Here is a tiny trained network, its code and every weight. The questions are about switching its units off for an input and a target symbol, where a switched-off unit gives its printed mean instead of its output.

import numpy as np


def w(rows, s, z=0):
    codes = np.array(rows[::2]) - 128.0
    scale = np.full(codes.shape[1], s)
    scale[-1] = z or s
    return codes * scale


def f(y):
    return y / 2 * (1 + np.tanh(0.7978845608 * (y + 0.044715 * y**3)))


def softmax(a):
    e = np.exp(a - a.max(-1, keepdims=True))
    return e / e.sum(-1, keepdims=True)


def log_softmax(a):
    a = a - a.max(-1, keepdims=True)
    return a - np.log(np.exp(a).sum(-1, keepdims=True))


def net(x, mask):
    ids = ['αβδζμξπφψω'.index(c) for c in x.split()]
    T = len(ids)
    res = E[ids] + P[:T]
    u = 0
    for l in range(2):
        r = res
        for j in range(2):
            rows = slice(4 * j, 4 * j + 4)
            q, k, v = (r @ M[l][rows].T for M in (Q, K, V))
            z = softmax(np.where(np.tri(T) > 0, q @ k.T / 4**0.5, -1e9)) @ v
            o = O[l][rows]
            res = res + np.where(mask[u + j], z, o[:, -1]) @ o[:, :-1]
        u += 2
        y = f(res @ A[l][:, :-1].T + A[l][:, -1])
        res = res + np.where(mask[u : u + 12], y, B[l][:, -1]) @ B[l][:, :-1]
        u += 12
    return log_softmax(res[-1] @ U[:, :-1].T + U[:, -1])


Q, K, V, O, A, B = {}, {}, {}, {}, {}, {}
E = w([
[37,237,116,146,101],'α',
[88,150,133,200,172],'β',
[255,241,93,70,59],'δ',
[189,211,101,248,83],'ζ',
[36,106,200,34,92],'μ',
[169,67,232,22,174],'ξ',
[41,111,30,130,200],'π',
[237,60,82,98,229],'φ',
[36,57,125,43,204],'ψ',
[211,212,231,131,10],'ω',
],0.0062)
P = w([
[121,207,77,125,79],'0',
[101,115,218,189,136],'1',
[165,205,32,34,72],'2',
[90,126,230,175,159],'3',
[174,201,32,36,99],'4',
[86,136,242,167,179],'5',
[181,200,35,28,115],'6',
[81,130,246,163,187],'7',
[194,184,45,25,126],'8',
[82,138,253,157,193],'9',
[188,192,33,35,132],'10',
],0.0046)
Q[0] = w([
[29,20,158,138,246],'L0H0',
[52,19,169,129,235],'L0H0',
[35,3,129,134,245],'L0H0',
[205,214,52,139,29],'L0H0',
[135,176,203,160,76],'L0H1',
[107,62,73,125,204],'L0H1',
[126,181,192,163,61],'L0H1',
[151,146,99,70,137],'L0H1',
],0.0066)
K[0] = w([
[24,14,146,154,241],'L0H0',
[2,33,170,143,225],'L0H0',
[22,32,125,155,214],'L0H0',
[203,219,53,137,22],'L0H0',
[79,58,234,149,196],'L0H1',
[150,142,58,151,103],'L0H1',
[64,72,219,151,187],'L0H1',
[164,156,143,76,96],'L0H1',
],0.0076)
V[0] = w([
[180,202,22,106,74],'L0H0',
[4,29,170,168,225],'L0H0',
[42,77,144,140,221],'L0H0',
[119,44,156,130,154],'L0H0',
[193,161,91,136,113],'L0H1',
[95,70,228,151,148],'L0H1',
[145,167,168,99,116],'L0H1',
[103,109,160,105,195],'L0H1',
],0.0042)
O[0] = w([
[147,224,36,154,38,202],'L0H0',
[55,19,168,131,208,3],'L0H0',
[60,4,144,146,197,52],'L0H0',
[134,27,162,171,165,75],'L0H0',
[119,100,111,118,244,150],'L0H1',
[153,121,229,170,12,100],'L0H1',
[121,198,173,84,152,160],'L0H1',
[189,219,144,155,59,120],'L0H1',
],0.003,0.0032)
A[0] = w([
[128,154,39,96,103,97],'L0N0',
[141,170,125,118,85,149],'L0N1',
[176,63,191,241,216,186],'L0N2',
[153,169,187,161,97,196],'L0N3',
[158,137,17,111,145,199],'L0N4',
[153,137,17,126,129,160],'L0N5',
[2,142,126,203,226,160],'L0N6',
[141,148,21,156,94,121],'L0N7',
[117,191,181,177,111,216],'L0N8',
[18,154,180,164,135,188],'L0N9',
[170,146,161,92,146,251],'L0N10',
[119,77,154,72,160,216],'L0N11',
],0.0077,0.0024)
B[0] = w([
[100,135,132,159,188,225],'L0N0',
[130,144,99,153,124,235],'L0N1',
[195,98,96,251,205,179],'L0N2',
[161,167,110,143,74,219],'L0N3',
[64,169,169,95,201,253],'L0N4',
[55,154,184,122,203,231],'L0N5',
[74,1,34,125,86,186],'L0N6',
[53,177,165,183,177,226],'L0N7',
[155,127,92,148,34,220],'L0N8',
[60,44,151,115,50,168],'L0N9',
[161,198,107,82,137,242],'L0N10',
[91,142,164,80,191,184],'L0N11',
],0.0063,0.0036)
Q[1] = w([
[25,134,198,90,109],'L1H0',
[50,214,202,61,249],'L1H0',
[241,69,99,235,35],'L1H0',
[254,74,81,171,129],'L1H0',
[134,215,114,44,185],'L1H1',
[119,147,212,176,194],'L1H1',
[138,191,70,48,139],'L1H1',
[155,193,159,36,169],'L1H1',
],0.005)
K[1] = w([
[56,61,214,41,147],'L1H0',
[142,107,144,43,235],'L1H0',
[156,178,132,219,2],'L1H0',
[161,190,99,217,90],'L1H0',
[194,164,164,90,115],'L1H1',
[126,101,213,53,162],'L1H1',
[185,197,133,118,105],'L1H1',
[163,194,184,104,120],'L1H1',
],0.0074)
V[1] = w([
[40,116,96,106,44],'L1H0',
[118,167,20,254,143],'L1H0',
[200,188,128,224,62],'L1H0',
[219,138,211,96,177],'L1H0',
[163,118,98,137,29],'L1H1',
[79,100,117,140,176],'L1H1',
[68,110,105,198,130],'L1H1',
[126,123,172,72,213],'L1H1',
],0.0059)
O[1] = w([
[1,64,75,133,57,108],'L1H0',
[179,72,73,234,224,136],'L1H0',
[213,123,99,228,81,37],'L1H0',
[240,217,178,88,116,144],'L1H0',
[161,133,45,101,81,123],'L1H1',
[67,79,157,148,138,6],'L1H1',
[85,53,137,159,96,54],'L1H1',
[95,168,190,118,171,76],'L1H1',
],0.0055,0.0017)
A[1] = w([
[100,87,151,52,159,122],'L1N0',
[88,195,218,119,185,161],'L1N1',
[182,121,90,240,185,69],'L1N2',
[117,199,254,124,221,166],'L1N3',
[82,108,206,83,137,69],'L1N4',
[147,107,158,237,74,51],'L1N5',
[52,99,204,97,185,121],'L1N6',
[152,204,100,96,129,169],'L1N7',
[163,160,73,92,44,253],'L1N8',
[85,148,199,75,126,121],'L1N9',
[138,154,193,75,160,116],'L1N10',
[167,168,28,130,142,121],'L1N11',
],0.0065,0.0025)
B[1] = w([
[133,220,122,84,155,182],'L1N0',
[166,37,200,162,84,234],'L1N1',
[58,239,116,245,166,177],'L1N2',
[198,12,178,175,92,254],'L1N3',
[83,208,188,90,178,169],'L1N4',
[64,205,253,164,19,165],'L1N5',
[106,160,155,40,219,204],'L1N6',
[130,54,77,112,141,248],'L1N7',
[187,98,49,60,134,220],'L1N8',
[74,182,203,124,60,188],'L1N9',
[163,111,150,124,42,189],'L1N10',
[97,118,98,113,217,200],'L1N11',
],0.0048,0.0084)
U = w([
[82,72,93,102,29,224],'α',
[93,75,124,186,90,129],'β',
[162,174,16,60,192,223],'δ',
[92,230,162,185,127,4],'ζ',
[64,221,190,89,90,48],'μ',
[187,86,211,133,150,172],'ξ',
[105,22,58,125,146,128],'π',
[155,141,127,188,226,106],'φ',
[78,148,117,110,194,93],'ψ',
[177,153,179,101,2,95],'ω',
],0.0049,0.0024)

Each question gives the input, a string of symbols that net reads in full, and the target symbol t.
The units are the heads (4 rows each of Q, K, V and O) and the neurons (one row each of A and B). Each row of codes is followed by its name. A weight is (code - 128) times the scale printed after its matrix; where a second scale follows, it is the last column's (O, A, B and U).
mask holds one flag per unit, layer by layer, with each layer's heads first. A switched-off unit (its flag False) gives its mean, the last column of its rows in O or B, instead of its output. The means were averaged over made-up inputs and are rounded, as every weight is.
A unit's drop is (log p(t) with every unit on - log p(t) with that unit switched off) / (log p(t) with every unit on - log p(t) with every unit switched off).
The circuit of an input: a set's keep is (log p(t) with only the set's units on - log p(t) with every unit switched off) / (log p(t) with every unit on - log p(t) with every unit switched off). Starting from the 12 units with the biggest drops (on a tie, the unit counted first), units are removed one at a time, each time the one whose removal leaves the highest keep (on an exact tie, the one counted first), for as long as the keep stays at least 0.8.
units of the circuit, in order: the units of the circuit, biggest drop first
unit that matters most: the unit with the biggest drop
k most important neurons: the k neurons with the biggest drops, biggest first
k most important neurons of layer l: the k neurons of layer l with the biggest drops, biggest first
which heads matter: for each layer, one digit per head in row order, 1 if its drop is at least 0.15 and else 0, layers parted by /
input β α φ δ ω δ δ ω, target ω: 2 most important neurons : (L1N5, L0N8)
input φ ξ δ ω ξ, target δ: which heads matter : 11 / 01
input ψ ξ δ β β ξ ζ μ, target μ: unit that matters most : L0H0
input φ δ δ ζ ψ, target μ: 2 most important neurons : (L0N2, L1N9)
input φ δ δ ξ, target ξ: which heads matter : 10 / 11
input ψ ξ δ ω ξ π, target π: units of the circuit, in order : (L0N6, L0H0)
input φ ω δ δ ξ μ φ, target ξ: 2 most important neurons of layer 0 : (L0N4, L0N5)
input δ β δ ζ α δ δ, target φ: 4 most important neurons : (L0N7, L0N5, L0N0, L0N4)
input ξ ζ ξ ζ δ π ξ ψ π, target μ: which heads matter : 10 / 10
input φ ξ μ β φ α δ, target ξ: which heads matter : 00 / 11
input β ω φ π φ, target ξ: which heads matter : 00 / 10
input δ ξ μ, target ω: which heads matter : 10 / 10
input δ ξ ξ ζ ψ α, target α: which heads matter : 00 / 00
input ζ φ ξ ω β ξ μ, target ω: 4 most important neurons of layer 0 : (L0N6, L0N11, L0N1, L0N8)
input ω ζ α, target δ: which heads matter : 10 / 01
input ω δ δ ξ β α ω ψ, target ψ: 3 most important neurons : (L0N6, L0N11, L0N2)
input δ α ψ δ π ζ, target ζ: which heads matter : 00 / 10
input δ μ ω, target δ: which heads matter : 00 / 01
input ω μ ω μ δ δ β ξ ξ, target ω: which heads matter : 00 / 10
input μ μ ψ, target μ: which heads matter : 10 / 10
input δ δ π ψ δ δ, target δ: which heads matter : 10 / 00
input ξ φ ξ δ φ ψ ψ ψ, target ψ: 3 most important neurons of layer 0 : (L0N6, L0N2, L0N11)
input μ ξ δ π, target π: 2 most important neurons : (L0N6, L0N2)
input ψ δ δ ω ψ ζ ξ φ β μ, target μ: 2 most important neurons of layer 1 : (L1N4, L1N9)
input φ ξ φ ω α ξ δ ξ, target ξ: 3 most important neurons : (L0N2, L0N11, L1N3)
